Below is a small trained network, with its code and all its weights. Each question gives an input and a target symbol and asks what happens when units are switched off, that is, made to give their printed mean instead of their output.

import numpy as np


def w(rows, s, z=0):
    codes = np.array(rows[::2]) - 128.0
    scale = np.full(codes.shape[1], s)
    scale[-1] = z or s
    return codes * scale


def norm(h):
    return h / np.sqrt((h * h).mean(-1, keepdims=True) + 1e-5)


def f(y):
    return np.maximum(y, 0)


def softmax(a):
    e = np.exp(a - a.max(-1, keepdims=True))
    return e / e.sum(-1, keepdims=True)


def log_softmax(a):
    a = a - a.max(-1, keepdims=True)
    return a - np.log(np.exp(a).sum(-1, keepdims=True))


def net(x, mask):
    ids = ['γζηθλμπτ'.index(c) for c in x.split()]
    T = len(ids)
    res = E[ids] + P[:T]
    r = norm(res)
    for j in range(2):
        rows = slice(3 * j, 3 * j + 3)
        q, k, v = (r @ M[0][rows].T for M in (Q, K, V))
        z = softmax(np.where(np.tri(T) > 0, q @ k.T / 3**0.5, -1e9)) @ v
        o = O[0][rows]
        res = res + np.where(mask[j], z, o[:, -1]) @ o[:, :-1]
    y = f(norm(res) @ A[0][:, :-1].T + A[0][:, -1])
    res = res + np.where(mask[2:10], y, B[0][:, -1]) @ B[0][:, :-1]
    return log_softmax(norm(res)[-1] @ U[:, :-1].T + U[:, -1])


Q, K, V, O, A, B = {}, {}, {}, {}, {}, {}
E = w([
[127,121,43,153,53],'γ',
[167,142,119,5,157],'ζ',
[223,158,157,206,134],'η',
[200,181,108,146,92],'θ',
[62,184,110,107,115],'λ',
[135,63,75,94,151],'μ',
[136,236,117,202,150],'π',
[72,138,100,125,172],'τ',
],0.017)
P = w([
[1,98,227,36,88],'0',
[131,103,39,136,181],'1',
[137,120,47,134,220],'2',
[153,118,51,126,234],'3',
[143,132,47,123,234],'4',
[166,120,61,147,246],'5',
[158,130,45,161,234],'6',
[158,140,47,150,241],'7',
[168,139,55,144,244],'8',
[173,159,55,152,232],'9',
[168,143,52,160,233],'10',
[166,149,54,167,227],'11',
],0.0057)
Q[0] = w([
[250,97,179,142,73],'head 0',
[136,177,97,135,164],'head 0',
[128,69,72,93,211],'head 0',
[235,180,51,144,170],'head 1',
[146,94,113,118,137],'head 1',
[151,152,84,122,148],'head 1',
],0.019)
K[0] = w([
[182,187,34,134,248],'head 0',
[168,94,168,123,113],'head 0',
[137,216,164,148,51],'head 0',
[102,81,203,122,70],'head 1',
[111,78,116,137,154],'head 1',
[73,152,225,127,110],'head 1',
],0.018)
V[0] = w([
[119,138,133,211,109],'head 0',
[183,142,86,128,118],'head 0',
[152,58,195,142,193],'head 0',
[104,191,172,42,90],'head 1',
[149,8,183,69,119],'head 1',
[182,152,95,111,59],'head 1',
],0.013)
O[0] = w([
[149,135,167,189,159,152],'head 0',
[167,131,172,97,107,199],'head 0',
[84,55,217,119,124,79],'head 0',
[81,125,79,68,231,254],'head 1',
[254,94,77,228,152,108],'head 1',
[150,96,162,28,125,175],'head 1',
],0.0098,0.0087)
A[0] = w([
[185,243,128,116,128,177],'neuron 0',
[91,163,165,195,171,89],'neuron 1',
[145,184,173,183,5,150],'neuron 2',
[110,136,103,154,203,3],'neuron 3',
[159,112,94,111,122,244],'neuron 4',
[64,119,117,77,49,160],'neuron 5',
[92,173,106,229,115,112],'neuron 6',
[107,205,160,127,111,82],'neuron 7',
],0.017,0.0044)
B[0] = w([
[87,39,186,67,32,252],'neuron 0',
[44,84,208,107,173,160],'neuron 1',
[164,84,238,158,232,163],'neuron 2',
[45,4,124,98,77,177],'neuron 3',
[180,149,157,212,128,205],'neuron 4',
[230,178,128,218,176,160],'neuron 5',
[108,186,134,255,3,159],'neuron 6',
[158,239,98,158,106,149],'neuron 7',
],0.015,0.012)
U = w([
[197,172,75,205,120,203],'γ',
[170,160,115,10,168,189],'ζ',
[104,122,246,161,216,242],'η',
[177,146,142,84,5,100],'θ',
[82,248,123,131,160,217],'λ',
[152,60,46,148,221,89],'μ',
[26,140,135,163,60,8],'π',
[2,102,90,100,163,11],'τ',
],0.0071,0.0016)

Each question gives the input, a string of symbols that net reads in full, and the target symbol t.
The units are the heads (3 rows each of Q, K, V and O) and the neurons (one row each of A and B). Each row of codes is followed by its name. A weight is (code - 128) times the scale printed after its matrix; where a second scale follows, it is the last column's (O, A, B and U).
mask holds one flag per unit, heads first, then neurons. A switched-off unit (its flag False) gives its mean, the last column of its rows in O or B, instead of its output. The means were averaged over made-up inputs and are rounded, as every weight is.
A unit's drop is (log p(t) with every unit on - log p(t) with that unit switched off) / (log p(t) with every unit on - log p(t) with every unit switched off).
The circuit of an input: a set's keep is (log p(t) with only the set's units on - log p(t) with every unit switched off) / (log p(t) with every unit on - log p(t) with every unit switched off). Starting from all 10 units, units are removed one at a time, each time the one whose removal leaves the highest keep (on an exact tie, the one counted first), for as long as the keep stays at least 0.8.
units of the circuit, in order: the units of the circuit, biggest drop first
unit that matters most: the unit with the biggest drop
k most important neurons: the k neurons with the biggest drops, biggest first
heads that matter: for each layer, one digit per head in row order, 1 if its drop is at least 0.15 and else 0, layers parted by /
drop when u is switched off: that unit's drop, to one decimal
input γ μ γ η η τ τ μ, target θ: units of the circuit, in order : (head 1; neuron 2)
input μ γ θ η γ λ μ γ μ, target γ: heads that matter : 01
input π η θ π τ τ θ θ τ η, target λ: 2 most important neurons : (neuron 7; neuron 5)
input ζ γ θ ζ λ η θ π η θ τ μ, target μ: unit that matters most : head 1
input θ η θ ζ θ μ γ, target ζ: heads that matter : 11
input ζ γ ζ λ μ ζ η λ, target μ: heads that matter : 11
input ζ γ γ γ θ θ θ ζ π γ, target μ: heads that matter : 01
input γ θ ζ μ η η θ η μ μ λ, target θ: heads that matter : 11
input θ η ζ λ, target ζ: units of the circuit, in order : (head 1; head 0; neuron 5)
input τ γ π η, target π: heads that matter : 01
input γ η τ η τ η π λ η μ λ, target θ: units of the circuit, in order : (head 0; neuron 0; head 1)
input μ θ μ θ τ θ η ζ η ζ, target γ: heads that matter : 01
input π θ η π η η λ η η η, target λ: units of the circuit, in order : (head 1; neuron 7)
input η θ η γ, target η: units of the circuit, in order : (neuron 2; head 1)
input θ γ μ ζ μ π θ τ τ, target ζ: units of the circuit, in order : (head 1; head 0)
input π η θ θ η μ, target λ: most important neuron : (neuron 0)
input π η η μ, target λ: 2 most important neurons : (neuron 0; neuron 5)
input τ θ λ, target λ: 3 most important neurons : (neuron 0; neuron 5; neuron 7)
input τ π θ, target π: 2 most important neurons : (neuron 6; neuron 0)
input τ θ μ η π, target π: unit that matters most : neuron 6
input μ τ θ π, target γ: drop when head 1 is switched off : 1.6
input θ μ θ η ζ η γ η τ τ θ θ, target ζ: drop when head 1 is switched off : 0.8
input ζ η μ τ ζ, target μ: drop when neuron 0 is switched off : 0.2
